Below are the code and all the weights of a small trained network. Each question names an input and a class and asks about switching units off, where a switched-off unit gives its printed mean instead of its output.

import numpy as np


def w(rows, s, z=0):
    codes = np.array(rows[::2]) - 128.0
    scale = np.full(codes.shape[1], s)
    scale[-1] = z or s
    return codes * scale


def f(y):
    return y / 2 * (1 + np.tanh(0.7978845608 * (y + 0.044715 * y**3)))


def log_softmax(a):
    a = a - a.max(-1, keepdims=True)
    return a - np.log(np.exp(a).sum(-1, keepdims=True))


def net(x, mask):
    res = np.array(x, float).reshape(1, 3) / 4 @ E
    y = f(res @ A[0][:, :-1].T + A[0][:, -1])
    res = res + np.where(mask, y, B[0][:, -1]) @ B[0][:, :-1]
    return log_softmax(res[-1] @ U[:, :-1].T + U[:, -1])


A, B = {}, {}
E = w([
[201,113,1,209,47,202,134],'x0',
[73,194,53,197,171,152,99],'x1',
[124,49,158,104,190,193,114],'x2',
],0.011)
A[0] = w([
[36,168,125,112,190,158,130,114],'N1',
[110,84,161,108,194,170,143,252],'N2',
[79,112,158,56,148,77,190,198],'N3',
[201,88,140,107,72,191,178,44],'N4',
[184,166,196,65,113,88,155,93],'N5',
[119,134,169,97,207,67,177,171],'N6',
[102,143,156,50,128,87,159,185],'N7',
[151,55,102,169,106,136,197,123],'N8',
[174,181,86,210,116,122,91,140],'N9',
[114,87,213,65,141,123,153,140],'N10',
[248,104,47,202,34,152,132,254],'N11',
[140,195,40,183,112,78,129,214],'N12',
],0.011,0.0048)
B[0] = w([
[165,179,68,138,216,165,120,160],'N1',
[217,149,123,155,166,163,111,176],'N2',
[111,111,65,164,58,115,73,179],'N3',
[198,64,31,200,219,91,139,171],'N4',
[30,28,68,139,66,67,108,165],'N5',
[166,127,100,89,100,191,75,177],'N6',
[101,100,80,86,77,139,103,170],'N7',
[213,147,100,145,170,122,165,166],'N8',
[49,180,133,182,73,145,209,181],'N9',
[124,96,55,174,64,99,92,183],'N10',
[165,255,84,73,115,206,100,254],'N11',
[36,191,114,139,45,124,148,195],'N12',
],0.0091,0.023)
U = w([
[112,103,122,216,138,129,127,4],'0',
[85,241,56,170,10,174,110,208],'1',
[60,65,162,102,19,74,113,232],'2',
[183,143,74,154,160,110,236,39],'3',
[87,164,158,141,191,70,182,1],'4',
[185,117,103,220,159,161,125,42],'5',
[72,188,92,168,181,168,135,93],'6',
[232,165,112,81,177,254,100,186],'7',
],0.0099,0.0057)

Each question gives the input, the list of numbers given to net, and the class t.
The units are the neurons (one row each of A and B). Each row of codes is followed by its name. A weight is (code - 128) times the scale printed after its matrix; where a second scale follows, it is the last column's (A, B and U).
mask holds one flag per neuron, in row order. A switched-off neuron (its flag False) gives its mean, the last column of its row in B, instead of its output. The means were averaged over made-up inputs and are rounded, as every weight is.
A unit's drop is (log p(t) with every unit on - log p(t) with that unit switched off) / (log p(t) with every unit on - log p(t) with every unit switched off).
The circuit of an input: a set's keep is (log p(t) with only the set's units on - log p(t) with every unit switched off) / (log p(t) with every unit on - log p(t) with every unit switched off). Starting from all 12 units, units are removed one at a time, each time the one whose removal leaves the highest keep (on an exact tie, the one counted first), for as long as the keep stays at least 0.8.
units of the circuit, in order: the units of the circuit, biggest drop first
most important unit: the unit with the biggest drop
top k neurons: the k neurons with the biggest drops, biggest first
drop when u is switched off: that unit's drop, to one decimal
input [-2,-6,-1], class 2: units of the circuit, in order => (N11)
input [8,-7,-2], class 7: units of the circuit, in order => (N11 N4 N8)
input [-5,-5,5], class 2: top 2 neurons => (N11 N5)
input [2,-7,8], class 5: top 2 neurons => (N11 N4)
input [1,-5,0], class 3: units of the circuit, in order => (N12 N11 N4)
input [-8,4,3], class 7: top 2 neurons => (N12 N1)
input [-7,8,-1], class 7: units of the circuit, in order => (N1 N9)
input [0,-3,7], class 5: top 2 neurons => (N11 N10)
input [-8,2,8], class 7: top 2 neurons => (N2 N12)
input [-2,-8,7], class 2: top 2 neurons => (N11 N5)
input [0,-2,2], class 5: top 2 neurons => (N11 N12)
input [0,-7,-4], class 2: drop when N5 is switched off => 0.1
input [3,-4,3], class 7: drop when N1 is switched off => 0.0
input [8,-4,2], class 7: most important unit => N11
input [0,-3,-2], class 2: drop when N11 is switched off => 0.4
input [-1,-1,2], class 2: drop when N11 is switched off => 0.8
